Below is a small trained network, with its code and all its weights. Each question gives an input and a class and asks what happens when units are switched off, that is, made to give their printed mean instead of their output.

import numpy as np


def w(rows, s, z=0):
    codes = np.array(rows[::2]) - 128.0
    scale = np.full(codes.shape[1], s)
    scale[-1] = z or s
    return codes * scale


def norm(h):
    return h / np.sqrt((h * h).mean(-1, keepdims=True) + 1e-5)


def f(y):
    return np.maximum(y, 0)


def log_softmax(a):
    a = a - a.max(-1, keepdims=True)
    return a - np.log(np.exp(a).sum(-1, keepdims=True))


def net(x, mask):
    res = np.array(x, float).reshape(1, 7) / 4 @ E
    u = 0
    for l in range(3):
        y = f(norm(res) @ A[l][:, :-1].T + A[l][:, -1])
        res = res + np.where(mask[u : u + 11], y, B[l][:, -1]) @ B[l][:, :-1]
        u += 11
    return log_softmax(norm(res)[-1] @ U[:, :-1].T + U[:, -1])


A, B = {}, {}
E = w([
[156,26,122,93,181,154,90,84,63,148],'x0',
[130,131,129,130,128,129,129,127,124,125],'x1',
[2,192,138,122,180,98,87,104,128,153],'x2',
[131,125,129,125,126,122,124,127,131,131],'x3',
[129,130,122,139,136,131,135,143,120,126],'x4',
[129,130,128,132,132,128,129,134,126,129],'x5',
[123,142,115,178,112,142,173,69,106,226],'x6',
],0.0053)
A[0] = w([
[148,146,88,190,136,141,158,63,142,205,161],'L0N0',
[203,28,141,139,111,149,155,126,97,125,99],'L0N1',
[118,82,77,139,125,145,105,93,60,187,18],'L0N2',
[114,87,140,157,114,145,103,121,94,101,74],'L0N3',
[99,164,120,86,174,135,106,132,133,144,77],'L0N4',
[131,146,97,148,92,151,199,95,130,248,43],'L0N5',
[140,102,117,185,133,142,179,75,165,178,63],'L0N6',
[212,124,99,118,70,107,114,162,122,80,103],'L0N7',
[210,101,100,150,13,163,196,172,190,119,115],'L0N8',
[108,174,68,149,152,124,161,95,102,255,7],'L0N9',
[121,189,99,176,52,125,180,96,152,147,130],'L0N10',
],0.0057,0.0021)
B[0] = w([
[101,121,193,157,75,131,115,171,124,204,218],'L0N0',
[169,145,43,134,91,132,122,112,143,176,223],'L0N1',
[98,103,137,79,100,164,199,195,45,102,189],'L0N2',
[168,119,126,121,136,131,95,130,116,120,147],'L0N3',
[167,143,99,130,79,100,110,141,56,118,181],'L0N4',
[205,177,107,198,171,53,29,112,117,73,213],'L0N5',
[201,166,181,91,115,131,116,178,88,96,182],'L0N6',
[102,108,122,147,147,158,173,90,170,133,206],'L0N7',
[135,148,255,134,169,61,132,133,86,84,254],'L0N8',
[84,71,126,101,134,176,121,108,203,117,213],'L0N9',
[128,137,93,186,188,112,152,95,170,100,212],'L0N10',
],0.0055)
A[1] = w([
[125,61,135,81,171,184,161,115,77,178,54],'L1N0',
[117,124,153,101,70,134,77,122,142,148,57],'L1N1',
[104,105,183,214,136,163,136,101,128,237,178],'L1N2',
[154,112,96,79,99,160,137,152,122,135,108],'L1N3',
[98,156,151,96,151,111,244,135,182,108,3],'L1N4',
[126,63,185,145,143,110,142,83,31,123,157],'L1N5',
[163,76,44,120,114,209,142,88,133,102,152],'L1N6',
[190,84,161,111,134,106,227,120,121,66,55],'L1N7',
[102,157,50,165,65,147,64,182,203,131,40],'L1N8',
[117,161,2,105,135,125,134,127,94,91,59],'L1N9',
[130,25,207,62,223,150,77,142,71,155,109],'L1N10',
],0.0054,0.0019)
B[1] = w([
[48,203,193,162,85,155,77,156,214,102,189],'L1N0',
[88,159,155,164,181,141,173,223,125,128,141],'L1N1',
[81,81,107,140,75,176,195,36,148,131,212],'L1N2',
[203,166,139,185,164,103,138,133,147,141,157],'L1N3',
[106,42,178,54,130,218,125,178,99,80,171],'L1N4',
[91,128,74,73,117,138,96,158,108,103,227],'L1N5',
[189,127,99,143,155,59,204,110,229,140,174],'L1N6',
[34,130,106,109,161,171,111,137,185,199,215],'L1N7',
[117,241,26,118,53,174,148,71,160,99,170],'L1N8',
[105,130,178,31,154,26,129,107,118,108,155],'L1N9',
[99,109,115,253,159,79,144,95,63,145,253],'L1N10',
],0.0046,0.0049)
A[2] = w([
[91,163,97,130,81,127,124,119,119,125,132],'L2N0',
[39,101,158,101,159,210,112,150,119,139,147],'L2N1',
[82,157,190,2,140,150,145,202,184,111,33],'L2N2',
[148,80,135,88,176,180,172,145,156,88,104],'L2N3',
[151,74,64,71,245,119,62,100,134,123,106],'L2N4',
[96,88,134,145,139,128,78,104,50,113,4],'L2N5',
[67,173,68,75,137,74,93,141,83,73,46],'L2N6',
[150,70,106,105,37,177,79,111,39,205,127],'L2N7',
[105,216,145,154,89,156,151,146,106,66,97],'L2N8',
[145,173,151,131,126,154,168,138,151,73,110],'L2N9',
[36,184,146,127,107,103,109,89,156,82,81],'L2N10',
],0.0062,0.0024)
B[2] = w([
[108,130,64,130,89,142,92,101,138,130,181],'L2N0',
[94,94,217,155,115,70,162,131,176,135,201],'L2N1',
[99,138,182,48,73,183,104,169,161,121,202],'L2N2',
[36,165,120,93,161,96,124,161,180,133,174],'L2N3',
[130,128,80,112,162,84,181,109,183,138,181],'L2N4',
[83,123,147,165,180,45,131,67,86,71,181],'L2N5',
[248,104,120,138,121,134,46,127,38,85,219],'L2N6',
[131,157,128,23,109,183,207,254,76,161,189],'L2N7',
[179,56,93,123,105,138,100,98,118,151,205],'L2N8',
[112,108,170,123,125,115,40,118,65,162,185],'L2N9',
[179,139,90,90,137,192,162,140,143,142,253],'L2N10',
],0.0062,0.006)
U = w([
[71,130,226,56,135,146,137,198,205,90,139],'0',
[154,93,35,98,192,62,211,133,233,143,68],'1',
[186,158,80,47,71,184,53,143,100,74,143],'2',
[124,104,91,133,197,40,97,94,46,59,133],'3',
[209,169,215,225,121,90,135,124,133,111,128],'4',
[189,131,114,85,95,181,220,215,56,179,254],'5',
[89,190,45,176,97,184,137,49,211,149,50],'6',
[1,88,158,151,104,134,181,123,68,171,112],'7',
],0.012,0.00053)

Each question gives the input, the list of numbers given to net, and the class t.
The units are the neurons (one row each of A and B). Each row of codes is followed by its name. A weight is (code - 128) times the scale printed after its matrix; where a second scale follows, it is the last column's (A, B and U).
mask holds one flag per neuron, layer by layer. A switched-off neuron (its flag False) gives its mean, the last column of its row in B, instead of its output. The means were averaged over made-up inputs and are rounded, as every weight is.
A unit's drop is (log p(t) with every unit on - log p(t) with that unit switched off) / (log p(t) with every unit on - log p(t) with every unit switched off).
The circuit of an input: a set's keep is (log p(t) with only the set's units on - log p(t) with every unit switched off) / (log p(t) with every unit on - log p(t) with every unit switched off). Starting from the 12 units with the biggest drops (on a tie, the unit counted first), units are removed one at a time, each time the one whose removal leaves the highest keep (on an exact tie, the one counted first), for as long as the keep stays at least 0.8.
circuit, biggest first: the units of the circuit, biggest drop first
most important unit: the unit with the biggest drop
k most important neurons: the k neurons with the biggest drops, biggest first
top k neurons in layer l: the k neurons of layer l with the biggest drops, biggest first
drop when u is switched off: that unit's drop, to one decimal
input [0,2,8,1,-7,2,2], class 6: circuit, biggest first : L0N8; L2N10
input [1,-2,-7,-3,0,-3,-1], class 1: most important unit : L0N1
input [-6,5,-1,-2,0,-1,8], class 4: 3 most important neurons : L0N5; L0N6; L0N8
input [0,-7,4,8,-1,-3,7], class 6: circuit, biggest first : L0N5; L0N9
input [2,-6,0,-6,5,-4,-2], class 1: circuit, biggest first : L0N8; L1N6
input [0,1,5,-8,-2,7,8], class 6: 2 most important neurons : L0N5; L0N8
input [-3,7,-6,8,-7,7,0], class 0: 3 most important neurons : L0N8; L0N5; L1N7
input [-1,0,0,7,7,-6,2], class 4: 3 most important neurons : L0N5; L0N0; L0N6
input [0,-4,6,3,-2,8,-3], class 2: 2 most important neurons : L0N8; L1N10
input [0,7,-8,5,3,-8,-1], class 0: circuit, biggest first : L0N8; L1N7; L0N7
input [8,4,0,4,7,-7,7], class 5: 2 most important neurons : L2N7; L0N1
input [-5,3,0,6,6,-3,7], class 4: 2 most important neurons : L0N5; L0N6
input [0,6,3,0,0,-1,-2], class 2: 2 most important neurons : L0N8; L1N10
input [-4,-5,-3,-6,2,-3,8], class 4: circuit, biggest first : L0N5
input [-1,-5,1,-5,-8,8,-5], class 2: 2 most important neurons : L0N8; L0N2
input [1,0,6,6,-6,1,-3], class 3: top 2 neurons in layer 1 : L1N0; L1N8
input [-1,-3,-8,2,5,8,0], class 0: 2 most important neurons : L0N8; L0N5
input [0,-1,7,5,7,5,-1], class 2: top 2 neurons in layer 2 : L2N10; L2N6
input [0,8,7,3,5,5,-4], class 2: 2 most important neurons : L0N8; L1N10
input [0,-4,-2,2,8,-4,-5], class 0: most important unit : L0N5
input [3,-6,-7,-2,-4,6,0], class 1: top 2 neurons in layer 1 : L1N6; L1N7
input [-5,-3,-5,-5,8,-7,0], class 0: drop when L1N10 is switched off : 0.2
input [7,0,2,4,-1,-2,2], class 7: drop when L1N10 is switched off : 0.4
input [0,-3,3,-3,0,-2,0], class 2: drop when L0N4 is switched off : 1.2
input [-2,5,-7,1,1,1,-5], class 0: drop when L0N8 is switched off : 0.9
input [5,-8,0,3,-7,-2,2], class 5: 3 most important neurons : L0N1; L0N8; L2N7
